Below are the code and all the weights of a small trained network. Each question names an input and a class and asks about switching units off, where a switched-off unit gives its printed mean instead of its output.

import numpy as np


def w(rows, s, z=0):
    codes = np.array(rows[::2]) - 128.0
    scale = np.full(codes.shape[1], s)
    scale[-1] = z or s
    return codes * scale


def f(y):
    return y / 2 * (1 + np.tanh(0.7978845608 * (y + 0.044715 * y**3)))


def log_softmax(a):
    a = a - a.max(-1, keepdims=True)
    return a - np.log(np.exp(a).sum(-1, keepdims=True))


def net(x, mask):
    res = np.array(x, float).reshape(1, 6) / 4 @ E
    y = f(res @ A[0][:, :-1].T + A[0][:, -1])
    res = res + np.where(mask, y, B[0][:, -1]) @ B[0][:, :-1]
    return log_softmax(res[-1] @ U[:, :-1].T + U[:, -1])


A, B = {}, {}
E = w([
[45,37,41,69,187,53,115,213],'x0',
[62,165,183,31,241,249,102,228],'x1',
[181,31,194,88,209,243,134,69],'x2',
[226,162,171,140,73,126,254,177],'x3',
[89,91,125,74,50,151,195,153],'x4',
[146,155,73,107,31,105,227,47],'x5',
],0.0089)
A[0] = w([
[58,46,107,105,175,104,48,56,151],'n0',
[56,66,110,67,213,127,114,124,171],'n1',
[95,167,114,170,102,133,23,118,146],'n2',
[7,133,107,134,153,77,64,198,198],'n3',
[180,65,179,216,228,102,29,45,161],'n4',
[184,111,163,123,156,183,198,73,255],'n5',
],0.011,0.0059)
B[0] = w([
[171,161,45,125,86,151,54,105,234],'n0',
[172,142,39,69,127,180,132,130,236],'n1',
[84,146,179,142,66,144,32,98,186],'n2',
[2,83,86,83,161,89,140,146,251],'n3',
[203,51,217,221,203,146,90,147,234],'n4',
[180,173,178,110,90,154,160,124,224],'n5',
],0.013,0.018)
U = w([
[80,114,99,124,174,82,126,166,148],'0',
[193,170,142,185,47,105,177,53,252],'1',
[175,108,153,192,154,161,69,91,133],'2',
[61,159,157,158,112,108,75,109,37],'3',
[159,109,35,109,151,177,51,98,88],'4',
[119,158,169,47,175,253,114,162,110],'5',
],0.013,0.0043)

Each question gives the input, the list of numbers given to net, and the class t.
The units are the neurons (one row each of A and B). Each row of codes is followed by its name. A weight is (code - 128) times the scale printed after its matrix; where a second scale follows, it is the last column's (A, B and U).
mask holds one flag per neuron, in row order. A switched-off neuron (its flag False) gives its mean, the last column of its row in B, instead of its output. The means were averaged over made-up inputs and are rounded, as every weight is.
A unit's drop is (log p(t) with every unit on - log p(t) with that unit switched off) / (log p(t) with every unit on - log p(t) with every unit switched off).
The circuit of an input: a set's keep is (log p(t) with only the set's units on - log p(t) with every unit switched off) / (log p(t) with every unit on - log p(t) with every unit switched off). Starting from all 6 units, units are removed one at a time, each time the one whose removal leaves the highest keep (on an exact tie, the one counted first), for as long as the keep stays at least 0.8.
circuit, biggest first: the units of the circuit, biggest drop first
unit that matters most: the unit with the biggest drop
top k neurons: the k neurons with the biggest drops, biggest first
drop when u is switched off: that unit's drop, to one decimal
input [-1,6,-3,-4,0,-6], class 4: unit that matters most -> n1
input [-4,2,8,-2,5,7], class 1: circuit, biggest first -> (n3 n5)
input [-8,0,8,6,8,-6], class 1: circuit, biggest first -> (n3 n5)
input [0,-1,-5,5,-1,-4], class 0: circuit, biggest first -> (n5 n0)
input [2,5,-3,4,5,-4], class 0: circuit, biggest first -> (n5 n3)
input [-1,-8,-6,-1,3,-2], class 3: circuit, biggest first -> (n5 n1)
input [-4,7,5,-1,-8,1], class 2: top 2 neurons -> (n4 n3)
input [4,-6,1,4,-4,2], class 1: top 2 neurons -> (n3 n4)
input [0,2,-5,-5,0,6], class 3: top 2 neurons -> (n1 n2)
input [-2,3,-5,0,-1,-5], class 3: top 2 neurons -> (n2 n1)
input [-4,4,-3,-7,4,7], class 3: top 2 neurons -> (n1 n0)
input [-4,1,-8,-2,2,4], class 3: top 2 neurons -> (n5 n1)
input [6,-4,7,5,1,-2], class 2: top 2 neurons -> (n3 n0)
input [-6,-6,7,-3,8,-3], class 2: circuit, biggest first -> (n4)
input [2,7,-3,-2,5,0], class 0: drop when n3 is switched off -> 0.8
input [0,7,5,-7,0,3], class 4: drop when n0 is switched off -> 0.1
input [4,-2,-1,5,3,3], class 1: drop when n3 is switched off -> 1.6
